Here is a tiny trained network, its code and every weight. The questions are about switching its units off for an input and a class, where a switched-off unit gives its printed mean instead of its output.

import numpy as np


def w(rows, s, z=0):
    codes = np.array(rows[::2]) - 128.0
    scale = np.full(codes.shape[1], s)
    scale[-1] = z or s
    return codes * scale


def norm(h):
    return h / np.sqrt((h * h).mean(-1, keepdims=True) + 1e-5)


def f(y):
    return np.maximum(y, 0)


def log_softmax(a):
    a = a - a.max(-1, keepdims=True)
    return a - np.log(np.exp(a).sum(-1, keepdims=True))


def net(x, mask):
    res = np.array(x, float).reshape(1, 3) / 4 @ E
    u = 0
    for l in range(4):
        y = f(norm(res) @ A[l][:, :-1].T + A[l][:, -1])
        res = res + np.where(mask[u : u + 3], y, B[l][:, -1]) @ B[l][:, :-1]
        u += 3
    return log_softmax(norm(res)[-1] @ U[:, :-1].T + U[:, -1])


A, B = {}, {}
E = w([
[108,226,192,111,152,94,66,189],'x0',
[2,89,116,177,141,146,92,129],'x1',
[217,180,199,208,8,165,180,152],'x2',
],0.0099)
A[0] = w([
[81,179,24,136,254,172,86,24,154],'0.n1',
[101,137,128,180,109,147,54,96,3],'0.n2',
[132,85,96,137,167,117,236,133,159],'0.n3',
],0.0072,0.0033)
B[0] = w([
[137,28,109,107,154,74,134,142,254],'0.n1',
[114,166,159,120,101,172,247,107,142],'0.n2',
[167,116,95,144,37,140,90,100,198],'0.n3',
],0.014,0.007)
A[1] = w([
[39,153,201,167,141,170,184,148,3],'1.n1',
[112,161,118,36,210,77,84,157,67],'1.n2',
[210,174,148,12,113,104,111,142,38],'1.n3',
],0.011,0.0023)
B[1] = w([
[78,210,122,40,76,136,117,249,190],'1.n1',
[213,95,159,144,43,141,74,243,255],'1.n2',
[115,145,192,141,208,92,124,79,238],'1.n3',
],0.014,0.0066)
A[2] = w([
[22,157,193,137,111,136,123,136,85],'2.n1',
[115,138,74,247,108,238,144,89,3],'2.n2',
[48,21,40,105,167,104,126,121,101],'2.n3',
],0.011,0.0054)
B[2] = w([
[70,192,91,73,76,107,201,158,167],'2.n1',
[214,91,54,146,81,173,138,97,169],'2.n2',
[29,141,24,9,151,15,147,3,254],'2.n3',
],0.014,0.0085)
A[3] = w([
[121,97,59,48,147,78,42,160,88],'3.n1',
[158,169,241,117,216,47,158,15,69],'3.n2',
[1,152,168,164,127,179,203,169,251],'3.n3',
],0.0094,0.002)
B[3] = w([
[112,140,177,124,198,140,106,124,254],'3.n1',
[88,174,150,248,207,197,159,87,223],'3.n2',
[149,194,91,61,64,101,92,134,182],'3.n3',
],0.014,0.0084)
U = w([
[53,50,36,40,212,32,93,34,228],'0',
[190,48,222,110,189,50,26,226,135],'1',
[201,45,46,189,31,186,189,63,230],'2',
[173,224,217,245,220,170,194,52,154],'3',
[74,234,97,70,34,143,144,215,222],'4',
[88,74,104,135,150,216,91,123,1],'5',
],0.012,0.0076)

Each question gives the input, the list of numbers given to net, and the class t.
The units are the neurons (one row each of A and B). Each row of codes is followed by its name. A weight is (code - 128) times the scale printed after its matrix; where a second scale follows, it is the last column's (A, B and U).
mask holds one flag per neuron, layer by layer. A switched-off neuron (its flag False) gives its mean, the last column of its row in B, instead of its output. The means were averaged over made-up inputs and are rounded, as every weight is.
A unit's drop is (log p(t) with every unit on - log p(t) with that unit switched off) / (log p(t) with every unit on - log p(t) with every unit switched off).
The circuit of an input: a set's keep is (log p(t) with only the set's units on - log p(t) with every unit switched off) / (log p(t) with every unit on - log p(t) with every unit switched off). Starting from all 12 units, units are removed one at a time, each time the one whose removal leaves the highest keep (on an exact tie, the one counted first), for as long as the keep stays at least 0.8.
units of the circuit, in order: the units of the circuit, biggest drop first
unit that matters most: the unit with the biggest drop
top k neurons: the k neurons with the biggest drops, biggest first
k most important neurons of layer l: the k neurons of layer l with the biggest drops, biggest first
drop when u is switched off: that unit's drop, to one decimal
input [3,4,0], class 4: unit that matters most -> 0.n2
input [6,4,-1], class 4: top 3 neurons -> (1.n1; 0.n2; 0.n3)
input [3,-6,-1], class 3: units of the circuit, in order -> (1.n3; 3.n2)
input [-4,-3,0], class 2: top 2 neurons -> (0.n1; 0.n3)
input [8,0,0], class 1: top 2 neurons -> (1.n2; 0.n2)
input [2,-4,-1], class 3: top 3 neurons -> (1.n3; 0.n1; 3.n2)
input [-1,1,3], class 2: top 3 neurons -> (0.n1; 1.n3; 0.n2)
input [-1,-1,2], class 2: top 2 neurons -> (1.n3; 2.n3)
input [-4,5,4], class 2: top 2 neurons -> (2.n2; 0.n3)
input [6,-3,1], class 3: top 3 neurons -> (1.n3; 0.n1; 3.n2)
input [-1,-3,7], class 3: top 2 neurons -> (1.n2; 0.n3)
input [6,-7,1], class 3: drop when 1.n3 is switched off -> 0.5
input [1,-4,-3], class 1: drop when 1.n2 is switched off -> 0.7
input [8,2,-3], class 1: drop when 1.n2 is switched off -> 0.2
input [6,6,1], class 4: drop when 0.n2 is switched off -> 0.0
input [-3,-1,1], class 2: most important neuron of layer 0 -> (0.n1)
